Below are the code and all the weights of a small trained network. Each question names an input and a class and asks about switching units off, where a switched-off unit gives its printed mean instead of its output.

import numpy as np


def w(rows, s, z=0):
    codes = np.array(rows[::2]) - 128.0
    scale = np.full(codes.shape[1], s)
    scale[-1] = z or s
    return codes * scale


def f(y):
    return y / 2 * (1 + np.tanh(0.7978845608 * (y + 0.044715 * y**3)))


def log_softmax(a):
    a = a - a.max(-1, keepdims=True)
    return a - np.log(np.exp(a).sum(-1, keepdims=True))


def net(x, mask):
    res = np.array(x, float).reshape(1, 8) / 4 @ E
    y = f(res @ A[0][:, :-1].T + A[0][:, -1])
    res = res + np.where(mask, y, B[0][:, -1]) @ B[0][:, :-1]
    return log_softmax(res[-1] @ U[:, :-1].T + U[:, -1])


A, B = {}, {}
E = w([
[168,136,141,135,134,127,119,116,129,149],'x0',
[75,132,235,87,178,196,146,2,58,69],'x1',
[193,140,151,122,119,117,101,96,107,203],'x2',
[144,133,133,129,131,130,131,128,122,125],'x3',
[198,47,176,100,58,140,242,109,149,109],'x4',
[154,148,223,44,159,58,55,213,153,60],'x5',
[117,41,165,239,86,41,55,37,124,67],'x6',
[116,130,126,128,120,127,124,127,129,128],'x7',
],0.0066)
A[0] = w([
[106,138,64,197,89,193,165,79,100,170,34],'neuron 1',
[141,72,115,156,106,131,90,121,116,89,15],'neuron 2',
[93,125,193,89,162,202,116,50,102,100,35],'neuron 3',
[72,43,132,155,85,83,41,69,151,115,86],'neuron 4',
[96,180,70,30,96,190,157,180,94,121,39],'neuron 5',
[210,228,170,100,106,94,107,77,92,255,125],'neuron 6',
[123,151,127,148,118,105,107,94,169,95,26],'neuron 7',
[93,186,81,152,189,116,57,117,106,144,73],'neuron 8',
[135,182,159,128,150,151,162,141,171,163,2],'neuron 9',
],0.0084,0.0082)
B[0] = w([
[142,195,195,42,119,78,47,198,86,67,218],'neuron 1',
[237,113,195,204,117,204,116,206,19,201,125],'neuron 2',
[113,68,24,129,75,150,48,187,171,180,226],'neuron 3',
[97,157,165,135,180,184,135,98,118,177,253],'neuron 4',
[97,78,175,208,193,100,133,113,74,152,219],'neuron 5',
[68,124,131,171,124,119,132,115,128,91,240],'neuron 6',
[158,42,252,187,62,197,58,249,57,219,109],'neuron 7',
[211,63,147,61,38,187,223,107,131,105,227],'neuron 8',
[187,19,220,181,151,157,124,210,16,171,116],'neuron 9',
],0.013,0.0049)
U = w([
[137,111,201,204,167,151,134,148,29,194,9],'0',
[130,163,233,26,128,74,26,206,105,51,26],'1',
[201,52,171,64,7,185,245,106,120,108,70],'2',
[134,128,35,185,63,117,51,219,178,212,55],'3',
[83,163,113,163,138,103,150,92,131,74,232],'4',
[94,180,116,113,159,122,139,92,160,116,220],'5',
[108,163,110,142,160,108,143,87,130,87,223],'6',
[111,191,106,122,153,123,143,92,152,112,210],'7',
],0.013,0.012)

Each question gives the input, the list of numbers given to net, and the class t.
The units are the neurons (one row each of A and B). Each row of codes is followed by its name. A weight is (code - 128) times the scale printed after its matrix; where a second scale follows, it is the last column's (A, B and U).
mask holds one flag per neuron, in row order. A switched-off neuron (its flag False) gives its mean, the last column of its row in B, instead of its output. The means were averaged over made-up inputs and are rounded, as every weight is.
A unit's drop is (log p(t) with every unit on - log p(t) with that unit switched off) / (log p(t) with every unit on - log p(t) with every unit switched off).
The circuit of an input: a set's keep is (log p(t) with only the set's units on - log p(t) with every unit switched off) / (log p(t) with every unit on - log p(t) with every unit switched off). Starting from all 9 units, units are removed one at a time, each time the one whose removal leaves the highest keep (on an exact tie, the one counted first), for as long as the keep stays at least 0.8.
units of the circuit, in order: the units of the circuit, biggest drop first
top k neurons: the k neurons with the biggest drops, biggest first
drop of u: that unit's drop, to one decimal
input [3,-5,-3,-6,0,2,6,-6], class 0: units of the circuit, in order : neuron 4; neuron 2
input [-8,-4,8,5,-8,-3,-5,-4], class 2: top neuron : neuron 8
input [8,-4,7,-7,-6,-3,-6,-3], class 6: top 3 neurons : neuron 6; neuron 3; neuron 5
input [1,8,-1,-8,7,-8,-2,-2], class 1: top 2 neurons : neuron 1; neuron 8
input [-1,-2,0,3,8,5,8,1], class 0: units of the circuit, in order : neuron 4; neuron 2
input [1,-2,-8,1,7,7,-5,-1], class 4: units of the circuit, in order : neuron 1; neuron 8
input [-5,-1,1,7,5,1,1,-3], class 5: top 2 neurons : neuron 8; neuron 2
input [8,8,2,0,5,-1,-4,0], class 3: top 2 neurons : neuron 3; neuron 8
input [-4,3,-5,-8,8,1,8,8], class 0: top 3 neurons : neuron 4; neuron 2; neuron 8
input [-8,3,8,-5,-2,5,-7,-7], class 4: units of the circuit, in order : neuron 6; neuron 1
input [-4,-7,-4,4,-6,-7,7,6], class 0: top 2 neurons : neuron 4; neuron 2
input [-2,3,-3,5,0,-5,6,-5], class 0: top 3 neurons : neuron 4; neuron 2; neuron 6
input [1,-6,0,0,-6,-1,0,6], class 2: top 2 neurons : neuron 8; neuron 3
input [-2,3,-7,-6,-5,5,-8,-1], class 0: top neuron : neuron 5
input [-4,8,-7,-6,7,1,0,-1], class 3: top 2 neurons : neuron 3; neuron 8
input [0,7,8,-7,-8,2,8,-1], class 0: top 2 neurons : neuron 4; neuron 7
input [8,-2,2,-6,6,-5,-3,-7], class 6: top 2 neurons : neuron 8; neuron 6
input [4,8,-6,4,-8,-1,2,2], class 2: drop of neuron 8 : 1.1
input [4,7,0,-3,-1,-2,6,-1], class 3: drop of neuron 3 : 1.0
input [-6,6,1,-2,0,1,-8,3], class 0: units of the circuit, in order : neuron 5
input [4,1,5,-8,5,-3,-3,0], class 5: drop of neuron 2 : 0.0
